Each row has a name. Each piece below is followed by the name of the row it came from, unless a question asks for something else. Each question is about the rows just above it. Places in a row count from 1.

lag: [ 33  38 -36  82]
Ler: [-28 -46  27  10]
meziv: [24 73 10 10]
dakos: [19 42 23  6]
nizat: [19 23 42 24]
kiv: [19 69 42 24]
rutem: [ 72  42 -30 -33]
ditan: [ 81  81 -14  81]
Row and place where [19 23 42] starts: => nizat, 1
[19 23] begins in row and place => nizat, 1
Row and place where [ 72  42 -30] starts: => rutem, 1
Count of [81] in ditan: => 3
Row and place where [ 38 -36  82] starts: => lag, 2
Row and place where [-46  27  10] starts: => Ler, 2

Bazel: [ -3  32 -43 -66 -11  -3  25 -56  17  26 -43 -74  -3  35 -52  42  22  11
 -51 -48 -51  38  42 -45]
Venet: [ -6 -15  -8   9 -20 -17 -12   2 -12 -14 -41  -6  -4 -30  -3  18 -17 -34
 -36  -1   9  -4  49  -1]
nubi: [ -3  32 -43 -66 -11 -17 -12  -6  -3 -41   2 -30  -4 -14 -12 -17  18 -16
 -13 -47 -49   7   6 -40]
bov: [ -6 -15  -8   9 -20 -17 -12   2 -12 -14 -41  -6  -4 -30  -3  18 -17 -16
 -36  -1   9  -4  49  -1]
Row and place where [  2 -30] starts: => nubi, 11
Where does [ -3  18 -17 -16] start? Give its row and place. => bov, 15
Where do [ -6 -15  -8   9 -20 -17 -12   2 -12 -14 -41  -6  -4 -30  -3  18 -17 -34
 -36  -1   9  -4  49  -1] appear? => Venet

kogib: [-12 -19  15  41  36  12  29  13  42 -19  15  13  10  41  19  37  35 -25]
Ripo: [ 11   4  37   3 -30   6  -1  -2   1   0 -42  11   7   5   3   0   6  30]
Refa: [-20 -22 -12  17 -18   8  11  -9  22 -24 -21  10   1  11 -20  12  18  10]
Veriz: [ 21  -7  -4  13 -34  13  -2  -2  23  -6  14  23  12  23  16  18  14  31]
zibo: [ 25 -12   2   6 -29   2  -5  -3   5  -5  16   7   1   8   1  12   4  34]
mono: [ -4  10 -22 -26   8 -12  32 -10 -35   9  66 -11  -9 -25  32 -19 -21 -12]
kemub: [-12 -19  15  41  36  12  29  13  42 -19  15  13  10  41   1  11   6  41]
kosuz: [ 27  18   9 -20 -28  -9  13  24 -27  28 -19   5 -10 -29   8 -24 -24   8]
Where does [ 22 -24 -21  10   1  11 -20  12  18] start? Give its row and place. => Refa, 9
Count of [24] in Veriz: => 0
Times [7] occurs in kosuz: => 0

Zono: [  2   3  -1  18   3 -71  41]
musa: [-16  38 -42 -26   1  42 -13]
Rud: [  3  -2   5  20   1 -71  42]
maka: [ 19 -17  27  -7  10  49 -50]
Count of [-3] in Rud: => 0
Where does [2 3] start? Give its row and place. => Zono, 1

vize: [ 15 -34   1 -34]
Ser: [ 2  2  2 -5]
Pego: [  7  14 -34   4]
How many times does vize hold [-33]? => 0
Times [2] occurs in Ser: => 3
Row and place where [ 15 -34   1] starts: => vize, 1

tob: [  7  -3   0 -15 -12   3   7 -28  -3   2  -7]
mem: [-13   1   1 -18   4   8  -4  39   8   3  -3]
Dap: [ -7  11  -7 -69   5 -26  -7  38  -1   3   1]
Besi: [-13 -10  11 -18   4   8   8  39   8   3  -3]
kifa: [-1  1 -6 23 -2 10  2 -2  1 10 -2]
Lema: [ -8  10  -2 -53   0 -35  -7  37   3   3  -2]
Count of [4] in Besi: => 1
How many times does kifa hold [10]? => 2
[-6 23 -2 10  2] begins in row and place => kifa, 3
[-13 -10  11 -18   4   8   8  39] begins in row and place => Besi, 1

Mize: [ 29  54 -18  21]
tavok: [ 61 -57  60  61]
Zade: [-67 -67  54 -40]
kunib: [64 20 54 21]
Count of [62] in tavok: => 0
How many times does kunib hold [21]? => 1
Where does [ 54 -18] start? Give its row and place. => Mize, 2
How many times does Zade hold [-67]? => 2
Row and place where [ 54 -18  21] starts: => Mize, 2
Where does [-67  54 -40] start? Give its row and place. => Zade, 2
Row and place where [-57  60] starts: => tavok, 2

buru: [  2  16 -51  15 -39]
bimi: [ 39 -32  21   3  -5]
bavim: [-39  14  -5  25  60]
Tero: [-54 -53 -36 -53 -53]
Momi: [-18 -21  -7  21  63]
[21  3] begins in row and place => bimi, 3
Row and place where [-36 -53] starts: => Tero, 3
Row and place where [  2  16 -51  15] starts: => buru, 1
Times [-53] occurs in Tero: => 3

Rirug: [ -2  -3   3  -3  -7  38  13   2 -33]
mir: [-11 -20 -11 -19 -17  -2 -19  -3   6]
Sur: [-18 -33 -21 -32 -27 -19  -2  -3  27]
luzod: [ -3  15 -17  12  12 -31 -21  -4  -5]
vem: [-25 -40  -2 -38 -36 -37 -22  -2  -1]
tiz: [ -4  25  12  20  13  -5  20  -3 -80]
vok: [-23 -36  19 -34 -38   1  13  -2 -48]
galun: [ 1 31  1 27 31  1 31  1  1]
netes: [ -1  -5 -35  -6   0  19 -41  -3  36]
nodam: [-12 -22 -17 -22 -19  20 -25  -1   4]
Where does [ -2 -19  -3] start? Give its row and place. => mir, 6
Times [2] occurs in galun: => 0

mafuf: [-39  -4  -4  -2  -4  41  -2 -40   3  -3   1  37 -12   5  -7 -28 -11  -4
  19 -39   0 -73  -9  -6  -6  -7  -6  -9   0  47  32   1  16  10  -7 -47
   3  15 -13  36 -10 -20  31  23   0  -8 -46]
budit: [-39  -4  -4  -2  -4  41  -2 -33   3  -3   1  37 -12   5  -7 -28 -11  -4
  19 -39   0 -73  -9  -6  -6  -7  -6  -9   0  47  32   1  -2  10  -7 -47
   3  15 -13  36 -10  -5  31  23   0  -8 -46]
nof: [-35   9  23 -19  22  -6   7 -19   0  27  32 -25   0   3  21  -8  17  16
 -21 -11   0 -19  30  -1  13  13  11  31  39 -10  -8  30  34  24  22 -33
   3  -2   9 -12  23  11 -15 -21   5  31 -38]
Kiguf: [-35   9  23 -19  22  -6   7 -19   0  27  32 -25   0   3  21  -8  17  16
 -21 -11   0 -19 -18  -1  13  13  33  31  39 -10  -8  30  34  24  22 -33
   3  -2  14 -12  23  11 -15 -21   5  31 -38]
ral: [-42  12  23 -27  23   7  10 -17   7  24  29 -27   8  12  25  -7  20  21
 -12 -20   2 -35  35  11  16  16  18  36  36 -11   9  34  31  27  21 -41
  11  -1   6  -2  23  15  -6 -19  10  29 -44]
papam: [-35   9  23 -19  22  -6   7 -19   0  27  32 -25   0   3  21  -8  17  16
 -21 -11   0 -19 -18  -1  13  13  33  31  39 -10  -8  30  34  24  22 -33
   3  -2   9 -12  23  11 -15 -21   5  31  39]
Count of [-19] in papam: => 3
Times [12] occurs in ral: => 2
The row with [-35   9  23 -19  22  -6   7 -19   0  27  32 -25   0   3  21  -8  17  16
 -21 -11   0 -19 -18  -1  13  13  33  31  39 -10  -8  30  34  24  22 -33
   3  -2  14 -12  23  11 -15 -21   5  31 -38] is => Kiguf

vudo: [-44  -9 -62  33  24  23   4  16  17  17 -47  11  14  34 -64  13  35 -55
  24  35 -39  13  -5 -20  30  49  15  25  -7  17  25  25  17  12  31 -64
  33 -17 -12  21   0   1 -64   6 -24]
lir: [ 14   9  25 -16 -28 -24   7 -16 -27 -11   2 -29 -24   4  15  -2   6   2
   4  -1   5  -9 -20 -16 -17 -25 -24 -35 -11   1   4 -57  21   6  -4   0
 -23   7 -39 -19   8  24   4   7  19]
tol: [-14   2 -18 -17   7  -2 -11   1   1   7  24  54  13 -40 -22   2   1  22
  28 -63 -11  34  55  57 -12 -18  10 -35 -23   4   0 -11   1   6  -4   7
 -57  21  51  -6 -53  30   9 -46 -28]
kide: [ 25 -21  25 -10   2  -5   2   2   3  -3   5  -4  -3  15  33  -1 -24   9
 -44  21   9  -8  -3   3  -1   1  -2  16  13   1  -4   2  -3  -3   1  18
  25  -4  -3  -3  30 -43  19  24  15]
Count of [-11] in tol: => 3
Where does [-64  13  35 -55  24] start? Give its row and place. => vudo, 15
Row and place where [-35 -23   4   0 -11   1   6  -4   7 -57  21] starts: => tol, 28

Zas: [ 10  -1  -2 -14 -24  12  -7 -16   4 -12  -5 -28  40   6  10 -31]
ditig: [  1  13   2   1 -17  28  16  28  -1  -6   8  42   9  13  14  57]
gop: [ -2  10   4  14  74 -19 -19  24  12  -2  17  30   8 -13  -8  21]
Kal: [  5 -11  -4  -9 -10  -4 -13 -29   1  -2  -9 -44  14  -6 -32 -54]
Filun: [ 31  28 -12 -17  28 -43 -21  38  31  -6  56  69 -39 -23 -18  66]
Sis: [ -5  29   9   9  60   9 -10  29   9  29  10  29  29   3  42   9]
Times [28] occurs in Filun: => 2
How many times does ditig hold [42]? => 1
Count of [9] in Sis: => 5
Count of [29] in Sis: => 5

duf: [ 64  44  22 -43]
bar: [ 32 -17 -44   1]
palar: [-17  -8 -12 -39]
gorof: [-49 -49 -49 -29]
Tet: [ 17 -48  69 -19]
funev: [ 17 -48  69 -60]
Sesal: [-42 -18 -54 -59]
fiva: [-40 -41 -47 -41]
nata: [-17 -11 -49 -33]
Where does [-17 -11 -49] start? Give its row and place. => nata, 1
Times [-49] occurs in gorof: => 3
Count of [-41] in fiva: => 2

tukiz: [-43  -9  -2   4   3  50 -28  -3  -4  21]
zaz: [ -7   9  -1  43 -21 -27  51 -14 -11  20]
lub: [ 17   4  14 -52   2 -50 -28 -28  21  10]
Zovud: [ -8   0   2  19 -17 -12  66   1 -43  11]
muk: [ -7   9  -1  43 -21 -18 -27  33  -2   8]
rup: [-20 -12  13  34  10  38  21 -14 -14  33]
paleg: [-55  16   2 -33 -14 -29  18  12   0   4]
Bog: [  1  -1 -18 -21 -16  -3 -18   6  -7   5]
lero: [ 50  -5 -27  14  14  -2  28  13  -4  21]
meb: [-43  -9  -2   4   3  50 -28  -3   4  45]
sog: [-16  -2  -2 -25  16   5  18   4   0  12]
Row and place where [18 12  0  4] starts: => paleg, 7
Where does [-21 -18 -27  33  -2   8] start? Give its row and place. => muk, 5

futu: [  5 -26  13  13  24 -56   5]
Nub: [  5  25   5  13  25 -49  25]
Bugu: [ -4  -7   4  -5  14 -33  35]
lol: [-7 -6 -5  2 -7 -7  5]
tuke: [  0 -10  10  26  16 -33  37]
did: [  5 -26  -5  13  24 -56  52]
rege: [ -6 -10  16  11  25 -49  52]
How many times does Nub hold [25]? => 3
Times [5] occurs in futu: => 2
Times [-6] occurs in lol: => 1
[-10  16  11  25 -49  52] begins in row and place => rege, 2
[25  5 13] begins in row and place => Nub, 2
Where do [  5 -26  -5  13  24 -56  52] appear? => did

Namo: [-46 -48   3  12 -48 -39 -47 -47 -46]
bof: [-29 -22 -41  36  23   9 -21 -26 -47]
luzu: [  6  23  17 -55  35   0  18 -50  10]
[-41  36  23   9] begins in row and place => bof, 3
How many times does Namo hold [-46]? => 2
Times [-48] occurs in Namo: => 2

kanef: [ 46  38 -51  18]
fip: [ 33  49 -34  21]
suvog: [ 46  36 -48  36]
favo: [ 37 -60  37  19]
rofe: [-42  28 -42 -42]
feput: [41 37 17 15]
Zozat: [-41 -13   3 -59]
Times [-42] occurs in rofe: => 3
How many times does kanef hold [-51]? => 1
[37 17] begins in row and place => feput, 2
Times [37] occurs in favo: => 2
Where does [ 28 -42 -42] start? Give its row and place. => rofe, 2

Kug: [-29  28  15  16  15 -30 -33 -18   1 -22 -32 -25  -4 -29 -24  10  25 -18
   3  -2 -10  21  11 -16 -23   3 -23 -21 -27   6  15 -29 -23 -19 -29 -32
 -27 -19 -19   3   3  14 -39  34 -17]
Fava: [-29  28  15  16  15 -30  12 -18   1 -22 -32 -25  -4 -29 -24  10  25 -18
 -15  -2 -10  21  11 -16 -23 -20 -23 -21 -27   6  15 -29 -23 -19 -29 -32
 -27   4  22 -21 -24 -23  32  15   4]
pivob: [-21  30   4   0   2 -20 -22 -14   2 -15 -23 -18 -10  -9 -13  17  13 -13
 -18 -12 -15  28   3  13  -5  -1 -14  -9 -18  13  -8 -22 -18 -17 -19 -20
 -15 -10  27 -15  -3 -16  33  -6  -1]
fop: [  1   2 -17   6 -22   2  -1   2  -1  -2  -1  -1 -15  -2  -1  16 -20  -1
  12 -20  -2  17 -11   6  -4 -10   3  10  -1  12  -1  -1   0   0  -1  -3
   1 -25  15 -12  -5   0   3  13 -19]
gaz: [-30  21  20  -1  25 -34 -24 -26  -2 -18 -25 -21  15   8 -12 -12  33 -20
  -1  17 -22 -21  13  -1  14  27 -27 -28 -19  -7  -7 -24 -24 -28  -7 -21
 -28  19  -4   4  20 -23  20 -10  28]
giv: [-29  28  15  16  15 -30 -33 -18   1 -22 -32 -25  -4 -29 -24  10  25 -18
 -15  -2 -10  21  11 -16 -23 -20 -23 -21 -27   6  15 -29 -23 -19 -29 -32
 -27 -19 -19   3   3  14 -39  34 -17]
vodu: [-34   8  51  23  68 -39 -32 -35  -5 -21 -26 -23  40 -30 -28 -33  66 -23
 -27  53 -19 -27  35 -23 -23  -8 -38 -47 -26 -23  18 -24 -24 -18 -31 -31
 -35  66 -24   4 -21 -26   9  19  54]
How many times does pivob hold [12]? => 0
[-29  28  15  16  15 -30 -33 -18   1 -22 -32 -25  -4 -29 -24  10  25 -18
 -15  -2 -10  21  11 -16 -23 -20 -23 -21 -27   6  15 -29 -23 -19 -29 -32
 -27 -19 -19   3   3  14 -39  34 -17] => giv
Times [-2] occurs in fop: => 3
Times [-1] occurs in gaz: => 3
Row and place where [-19 -20 -15 -10  27 -15  -3 -16  33  -6  -1] starts: => pivob, 35
Times [3] occurs in Kug: => 4
Count of [-7] in gaz: => 3

nuraf: [ 66 -35 -20 -27   3]
Sufet: [ 67   3 -28   9 -28]
pudeb: [ 67 -28 -35 -81   3]
Count of [67] in Sufet: => 1
How many times does Sufet hold [-28]? => 2
[  3 -28] begins in row and place => Sufet, 2

vitas: [-7 -2 35 75 82 82 74]
kovuk: [ 2 -3 73 76 77 75 72]
kurug: [71  8  9 -3  8 79 71]
gotik: [ 2 -3 73  0 77 75 72]
zoki: [ 5 -4  4 -1  8 79 71]
delal: [ 5 -4  4 -1 73 82 78]
How many times does kurug hold [8]? => 2
Row and place where [-3  8] starts: => kurug, 4

Tamug: [-15  48 -10 -63  74]
tur: [ 11  11  11  11 -23]
keres: [ 12  17  48 -50 -51]
Morev: [ 29 -31 -42 -10  58]
leso: [ 33 -63  11 -23  14]
nure: [  8   9   9  29 -39]
poze: [ 33 -63  11 -23  26]
Times [12] occurs in tur: => 0
Row and place where [-63  11 -23  26] starts: => poze, 2
How many times does nure hold [9]? => 2

Tamef: [  7  16 -12 -12  -6  -1  39  -1 -17   5  28  19   9  18  17 -18  15  11
 -13  19 -31 -17   1]
depu: [ -4 -25  33   9 -13  -2 -32  23   3 -26 -23 -28 -27 -33 -16  41 -10 -31
  15 -35  44  34 -17]
rapo: [  6  18 -32 -10   2  -1  38 -11 -13  14  25  22  18  20  17 -26  16  17
 -12  27 -37 -22   1]
lipip: [-10  18  26  -9  17   8 -36 -18  44 -17  -5  18 -10  53 -10 -31 -30  34
 -29   0   7 -37  73]
nal: [  6  18 -32 -10   2  -1  38 -11   1  17  25  22  18  20   0 -26  16  22
 -12  18   1   1   1]
tegav: [ -6  19  12  -9  13   5 -17 -15  29  -9   3  18  -3  46  -4 -30 -18  30
 -25   7  -3 -33  56]
sibu: [  0  24 -14 -12  10   4  13 -18  10   7  18  26  11  42   9 -36  -1  31
 -24  22 -27 -36  37]
How many times does nal hold [1]? => 4
Count of [-11] in nal: => 1

lotaz: [ 21  -9   0  13 -25 -70  30 -19 -33 -37   7  -6   9 -65 -12  55  29   3
 -15  45]
Lata: [ 47  20 -18  -2 -17  27   6  -4   5  20 -16  14  38  22 -19 -20 -12  -1
   7 -29]
dati: [ 23   4 -29 -15  -8 -21   1   1   5  28  -7  17  12  29 -22  12  22   9
  10  10]
daru: [ 18  21   1  -5 -11 -38  31 -40  -4 -44  -9  -7 -23 -10 -19  11  23  11
  -4  15]
Zozo: [ 12 -33 -24   1  -6 -16  18 -14  22  10  -6   5 -33 -21 -12 -16  19  13
  20   4]
vuti: [  7  32 -22   3  15 -17   5  -8  -7   9  12  17  10  12  -7  22 -22  28
  29   6]
loteg: [ 10  11  -1  31  -4  11  51  -6 -34   1  -9  10 -10  16 -13 -22 -19 -20
   9  -2]
dav: [ 30  27 -33  -4 -33 -17   2   6  -1   0 -19  12  15   8 -27  -4  10   0
   9  12]
goden: [ -5  10 -33  -2   5 -11  16 -39   9   0  59 -19 -16  32 -29 -24  36 -11
   4 -14]
lebek: [-32   7  -5  30 -22 -33 -13  -9  -4  21 -18 -40 -39  11   0  10  45  -5
  35   4]
Ruzir: [ 24  -2 -14  12 -10   7  10  11  -1  32  -4  11  51  -6 -34   1  -9 -36
  -4  -2]
gana: [ 24  -2 -14  12 -10   7  10  11  -1  32  -4  11  51  -6 -34   1  -9  15
  18  28]
Where does [ 28  -7  17  12  29 -22  12  22   9  10] start? Give its row and place. => dati, 10
[ 24  -2 -14  12 -10   7  10  11  -1  32  -4  11  51  -6 -34   1  -9 -36
  -4  -2] => Ruzir
Where does [-14  22  10  -6] start? Give its row and place. => Zozo, 8

